In the rows, zero is written as 128.
Each row is followed by its class.
[151 128 118 109 135 139 140 140 138 168 105 120 119 123 175 141 125 130
  91 124 126 137 132 106 143 104 115 128 161 127 118 113  94 110  95 147
 137] -> V
[152 151 139 141 132 142 137 143 125 132 119 131 140 117 127 126 144  82
  63 145 135 130  88 134 129 109 119 142 122 143 123  93 109 124 130 109
 123] -> R
[ 86 116 129 168 106  95 132 134 102 137  98 122 128 168 108 115 155 127
 135 138 143 136 153 143 128 141 131 135 161 105 160 104 145 118 119 144
 158] -> V
[120 100 154 143 121 159 158 125  87 156 129 127 135 110 129 138 126 100
  92  77 134 156 132 146 108 104 110 113 127  87 126 105  95 154 162 123
  99] -> R
[133 124 141 132 112 146 111 141 108 107 106 164 112 112 103 175 116 104
  95 154 116 150 108 132 121 135 118  89 107 101 163  93 108 118 116 144
 173] -> B
[134  96 143 132 146 143 131 124  91 118 106 137 135 142 142 119 194 119
 117 108 135 139 128 124 135 125 146 140 146  72 120 131 102  92 108 122
 132] -> P
[134 137 129 146 165 129 123 124 127 160 112 132 128 123 155 158 128 131
 139 117 121 114 140 140 135 105 107 127 146 134 123 124 121 108 165 175
 150] -> C
[130 106 138 145 161 117 103 121 120 162 125 128  51 141 143 176 165 169
 140 132 145 156 136 121 124  99 144 112 157 115 135 114 125  79 135 131
 142] -> P
[141 109 122 147 130 137 167 142  94 142 123 143 132 132 108 121 155 153
 169 116 131 128 156 117 148 137 153 147 124 127 128 121 140 155  98 143
 139] -> G
[158 123 124 143 144 128 131 125 106 131 113 158 119 128 142 166 197 151
 129 115 139 126 117 123 123  81 114 138 153  95 121 106 115 114 163 155
 159] -> G
[152 114 103  83 128 132 166 134 135 225 103 114  80 127 165 147 186 127
  83 139 135 115 129  91 118 101 114 151 160 138 138  98  97 118  79 153
 116] -> S
[129 105 141 141 139 139 147 116  99 197 113 133 113 121 178 180 156 152
 132  84 127 138 139 166 123  90 108 125 150 116 120  88  98 128 172 183
 132] -> E
[137 141 131 126 132 149 146 157  92 134 116 136 153 130 137 129  45 114
 107 147 120 168 104 132 134 139 120 139 119 156  96 115 125 126 110 135
 154] -> E
[109 104 135 115 109 117 118 137 117  92 121 170 102 134 154 146 185  96
  74 111 103 137 110 139 135 124  96 131 152  50 167  84 119 106 119 119
 151] -> J
[120 116 121 136 122 146 152 136 105 129 112 148 115 131 153 115  91 143
 149 126 124 148 155 136 143 142 144 168 119 143 124 115 113 117 106 150
 158] -> P
[148 142 120 128 123 108 129 147 127 135 134 141  88 109 152 124 170  89
  79 115 137 118 114 135 142 104 102 163 129 130 112  89  96 132 118 123
 123] -> J
[112 157 116 126 125 142 108 164 102 115 132 160 124 157 161  87  84 111
 131 113 128 176 136 125 135 108 131 177 127 154 148 112 114 114 123 112
 150] -> R
[120 131 136 154 155 129 134 127  99 127 114 140 121 157 169 171 107 103
 133 119 136 146 103 136 126 102 120 131 128 127 128 111 113  99 200 167
 159] -> L
[128 126 117 154 120 134 163 155 105 133  96 132  92 119 106 137 125 177
 137 142 130 148 143 121 131 112 111 128 136 140 119  96 115 152  92 154
 152] -> V
[152 125 129 130 143 144 109 147  99 113  90 130 100 150  94 160 177 128
  98 137 118 111  96 113 116  97 112 103 133 103 191  94 113 144 133 144
 145] -> Z
[ 94 138 111 157 106 134 165 175 100 164  79 142 126 150 118 149  58 153
 140 147 134 150 121 119 128 102 120 122 126 157 140  84 136 133 132 174
 163] -> L
[130 116 128 114  93 148 142 154  98 101  93 155 171 101  78 133 130 123
  59 127 111 141  90 134 114 100 127  87 140  60 146 104 110 152 131 119
 138] -> N
[112 112 120 144 153 112 139 138 127 180 114 129  94 138 179 147 166 113
  94 116 141 129 123 132 135 108 134 120 156 138 124 129 118  80 136 140
 115] -> L
[162 132 131 132 149 151 110 142 125 150 119 131 104 108 131 146 197 178
 133 131 137 121 138 107 148  86 155 130 149 141 129 101  96 140  92 137
 147] -> P
[123 126 132 166 108 127 122 152  92 153 110 123 103 151 120 108 126 131
 127 153 144 137 118 139 150 129 163 183 118 127 116  83 131 107  99 129
 146] -> P
[141  86 134 148 141 127 163 120 112 132 114 139  55 151 141 199 177 166
 140  93 128 124 121 147 134  82 133 141 135 108 147  82 114 134 169 177
 140] -> L
[108 136 128 130 139 132 117 138 101 119 128 129 120 123 114 131 199 153
 125 127 126 133 132 121 136 136 134 105 152 100 150 116 127 144 109 100
 130] -> J
[144 108 116 103 142 146 138 136 126 162 128 155  60 122 170 165 115 161
 110  88 149 162 167 107 140  99 150 143 146 121 135 127  85 114 134 148
 129] -> P
[151 125 147 134 122 128 119 130 106 110 100 143 158 138  92 141 124 103
 104 107 117 131 101 155 136 113 153 113 126  77 151 116 117  99 137 137
 141] -> C
[128  98 133 129 126 170 156 141 108 151  80 137 133 128 123 164 130 139
  83 136 125 132 101 130 124 109 145 103 155  82 136 103 112 105 108 146
 151] -> K
[117  97 125 139 125 149 168 134 111 177  98 133 168 137 113 155 143 182
 143 116 114 144 120 135 136 123 146 119 123 133 134  98 151 127  87 145
 130] -> B
[129 128 103 132 130 123 131 157  96 108 118 136 128 144  82 115  64 124
 176 130 121 133 145  98 111 124 109 122 114 126 141 136 145 159 126 144
 159] -> Z
[112  98 131 144 129 115 162 101 113 139 106 132  83 132 145 148 184 163
 177  91 135 128 168 154 116 115 117 149 146 116 139 107  97 147 151 199
 116] -> N
[106 137 124 137 148 114 125 108 133 117 123 122  66 139 159 141 152 145
 208 147 124 145 152 119 114 117 122 118 121 128 149 147 119  84 169 149
 128] -> N
[152 129 156 126 129 130 136 153 103  99 109 147 144 101 130 125 123  79
  94 127 113 147 110 141 127 118  93  93 117 127 111 117  93 119  93 126
 147] -> E
[130 113 114 114 122 166 159 150  91 115  97 184 113  84  97 170 115 166
 108 131 104 179 114 109 118 105 126  81 120  93 125 131 101 124  90 142
 153] -> S
[139 106 117 144 143 153 108 128 116 122 108 155 117 108  81 168 143 159
 117 120 128 137 123 129 133 122 146 103 120  94 104 147 116 121  98 145
 126] -> B
[111  93 150 146 115 139 156 144 117 126  99 140 150 125 109 145 155 129
  94 109 125 122 117 141 129  96 135  89 138  79 148 112 130 119 129 123
 133] -> K
[155 108 146 144 138 178 139 136  97 118 108 126 109 110 108 163 131 154
 110 137 121 143 112 114 140 114 131  95 118 110 122 131 110 133 101 127
 132] -> G
[149 112 130 156 112 148 171 151  80 125 106 147 126 148 110 139   4  92
 140 137 114 154 114 136 139 120 111 149  82 145 122  97 136 136 132 156
 181] -> G
[133 122 135 122 145 136  87 156  84  82 121 121 109 132  90 139  88 133
 132 126 132 147 140  92 129 138 120  93 143  90 127 149 118 148  98 130
 155] -> Z
[135 108 133 153 148  99 114 119 113 175 110 123  94 142 148 159 163 158
 170 105 132 121 138 129 123  91  95 114 146 101 109 117 136  92 136 158
 125] -> G
[108  99 137 140 116 118 104 122 102 147 115 118 102 145 146 132 148 140
 176 105 108 132 145 151 129  87 131 121 150  86 157 103 118 114 145 148
 151] -> N
[137 143 142 157 148 133 119 127 112 123 104 153  87 127 117 204 134 161
 146 123 137 142 127 128 150  87 122 127 110 139 129 103 101 138 155 200
 156] -> S
[160 125 114 108 138 140 158 160 113 170 109 136 106 117 164 154 146 119
  77 147 126 147  92  96 110  94 103 127 155 144 138  83 109 110 110 138
 160] -> Z
[134  74 150 145 118 154 151 129 105 105  95 123  90 122  78 164 155 135
 138 136 103 129 118 125 127  98 117  91 125  61 144 103 113 144 108 152
 137] -> N
[124  86 154 146 107 157 147 148  84 125  83 109  87 119  71 169 100 156
 100 121 119 141 134 143 136  96 132  77 138  62 144 119 114 115 117 121
 153] -> C
[157 121 111 121 113 130 154 136 137 142 122 135  69 109 133 154 120 138
 105 135 145 148 153 114 130 110 132 140 157 138 128 107  88 140 101 157
 163] -> V
[136  93 148 144 124 119 140 116 111 160 107 125  60 156 148 156 188 153
 135 103 141 130 136 145 127  92 131 158 133 111 157  72 104 110 136 154
 126] -> P
[110 125 110 158 131 141 184 153  74 141 113 133 162 141 111 120  74 137
 162 136 116 136 130 138 146 124 135 167 111 133 113  97 154 167 169 156
 163] -> N
[130 114 109 114 120 142 127 147 111 172 119 149 143 139 122 153 113 127
  73 117 155 165 113 110 113 100 138 141 154 114 124 116 120 117 127 129
 146] -> B
[121 148  96 124 141 132 147 149 114 131 102 147 138 135 134 132  79 141
 123 139 122 142 117 113 113 143 109 134 121 159 140 126 138 130 135 158
 135] -> Z
[153 118 150 143 136 156 130 139  72 111 105 128 116 108 105 155 181 137
 119 108 120 132 109 137 140 119 156  89 110  89 153 109  91 141 125 131
 127] -> Z
[154 132 129 108 110 138 159 141 143 171 101 125 114 118 159 149 102 115
  95 141 150 139 107 116 120 103 144 131 142 134 116  99  94  88 101 149
 139] -> K
[123 126 150 133 110 116 121 137 124 128 108 115 116 135  83 148 116 144
 131 119 127 131 131 125 126 124 112  97 123  80 136  97 136 137 107 126
 100] -> R
[151 119 125 105 151 137 122 121  97 187 115 113  93 146 152 170 152 133
  79 115 157 143 117 128 112 124 131 142 154 124 128 103  94 114 134 139
 128] -> B
[106  94 149 176 136 108 149 118 112 148 113 142  63 146 159 169 169 104
 137 101 147 126 141 163 120  86 122 127 128  94 152 100 115  82 201 160
 146] -> K
[131 128 122 165 153 100 126 117 134 177 125 128  75 149 133 179 164 157
 159 110 135 127 117 147 145  82 127 143 128 145 129  86 140 115 154 156
 120] -> J
[139 143 111 114 152 126 133 130 124 131 111 114 130 163 129 139  99 157
 154 140 108 117 137 110 151 159 127 141 128 121 140 114 147 143 117 153
 132] -> V
[143  91 163 165 131 121 155 115 107 128 105 148 106 136 139 167 177 150
 177  99 120 138 129 153 134  78 121 133 113 113 140  68 111 113 141 171
 159] -> P
[125 123 112 116 118 129 162 143 123 195 107 124  77 129 167 145 152 132
  73 129 143 150 105 121 119 102  99 154 155 138 122  77 104 110  98 135
 112] -> J
[137 137 133 129 161 128  84 137 124 138 140 108 118 126 169 111 185  91
  80 128 141 123 112 108 130 126 124 132 150 140 125 147 108 106 114 114
 105] -> Z
[121 105 110 120 110 136 200 125  90 178 111 117 182 169 116 125  96 135
 153 111 110 130 117 150 120 130 147 149 110  95 137 113 165 124 173 121
 116] -> E
[150 151 112  94 149 127 160 141 115 157 134 132 109 118 184 130 167  98
 125 120 138 118 136 101 119 127 129 128 135 141 141 116  89 133 154 137
 127] -> L
[107 145  99 125 106  95 138 134 120  96 118 180 133 157 134  90 130 108
 155 138 116 159 106 135  88 131  82 180 130 146 148  89 136 116 106 146
 156] -> J
[139  94 126 129 124 134 169 136 154 173 109 113  86 145 158 159 156 137
 112 123 134 116 124 117 150  95 149 145 148 156 140 102 115 113  90 160
 124] -> L
[157 152 104 106 151 126 152 165 114 166 135 131 131 125 187 113 140  98
  84 118 137 123 105 112 133  90 128 154 142 174 115 108 103 128 145 113
 137] -> L
[141 128 152 136 141 113 102 125  85  73 122 131 127 116 106 121 159 114
 146 125 128 151 137 123 106 138  98  89 150  85 118 125  94 140 102 133
 160] -> V
[139  90 127 119 153 169 125 128  73 132 118 134 125 140 141 156 120 133
  98 110 115 154 106 136 122 123 122 139 135  92 112 120 114 115 128 124
 156] -> B
[152 131 143 133 131 136 123 145 101 114  85 154 154 125  79 150 133 143
 106 137 121 138  92 125 131 122 139  93 115  92 136  93 118 124  99 135
 134] -> P
[113 142  92 156 125 144 182 137  99 166 116 169 166 127 140 121  83 135
 149 121 144 165 120 143 121 140 138 192  85 172  87 116 131 122 151 170
 129] -> B
[119 129 152 150 140 140 168 120 116 120 117 147 130 118 157 185  82 155
 165 111 145 168 128 135 125 111 130 115 117 124 103 115 114 107 178 178
 152] -> K
[100 153 114 177 115 139 146 158 104 143  95 142 135 126 136 127  48 115
 119 157 130 157 121 128 135 123  94 143 105 137 100 105 124 120 148 169
 147] -> V
[120 123 126 135 100 135 160 135 139 160 133 131  71 111 167 155 147 124
  99 138 141 168 113 126 152 115 153 152 128 127 122  98 109  81 104 116
 124] -> J
[107 104 119 145 144 118 145 114  99 151 108 126  79 152 186 149 156 139
 145 103 145 148 139 152 109  93 136 133 166 135 131 133  97  71 167 148
 156] -> L
[145  85 142 138 164 148 138 103 120 134 112 129  99 156 145 181  90 166
 147 105 116 151 124 127 121 109  94 125 136 139 123 129 132 122 124 178
 133] -> G
[120 106 164 154 116 133 106 147  92 132 108 100  93 142 124 136 134 128
 121 118 119 152 134 134 152  98 129  85 133  90 153 103 108 113  98 114
 140] -> V
[113 104 160 151 127 172 148 145 109  99 110 125 109 113 118 153 110 129
 132 141 121 133 127 114 134 120 114  98 109  86 123 118 116 136 120 143
 139] -> K
[142 109 102 135 124 129 132 146 133 149 119 143  64 118 152 152  53 108
 122 128 119 132 127 131 135  94 128 136 125 143 105 124 105 101 119 160
 160] -> L
[139 112 127 151 103 138 171 150 112 149  98 148 114 110 107 141 130 142
 133 142 126 134 128 126 143 111 147 135 104 110 121  86 121 117 105 142
 145] -> P
[137  95 123 139 148 140 137 102 128 128 112 166 122 130 134 182 160 127
 127 121 121 149 113 142 109 109 125 120 130 117 139 125 118  87 145 158
 162] -> B
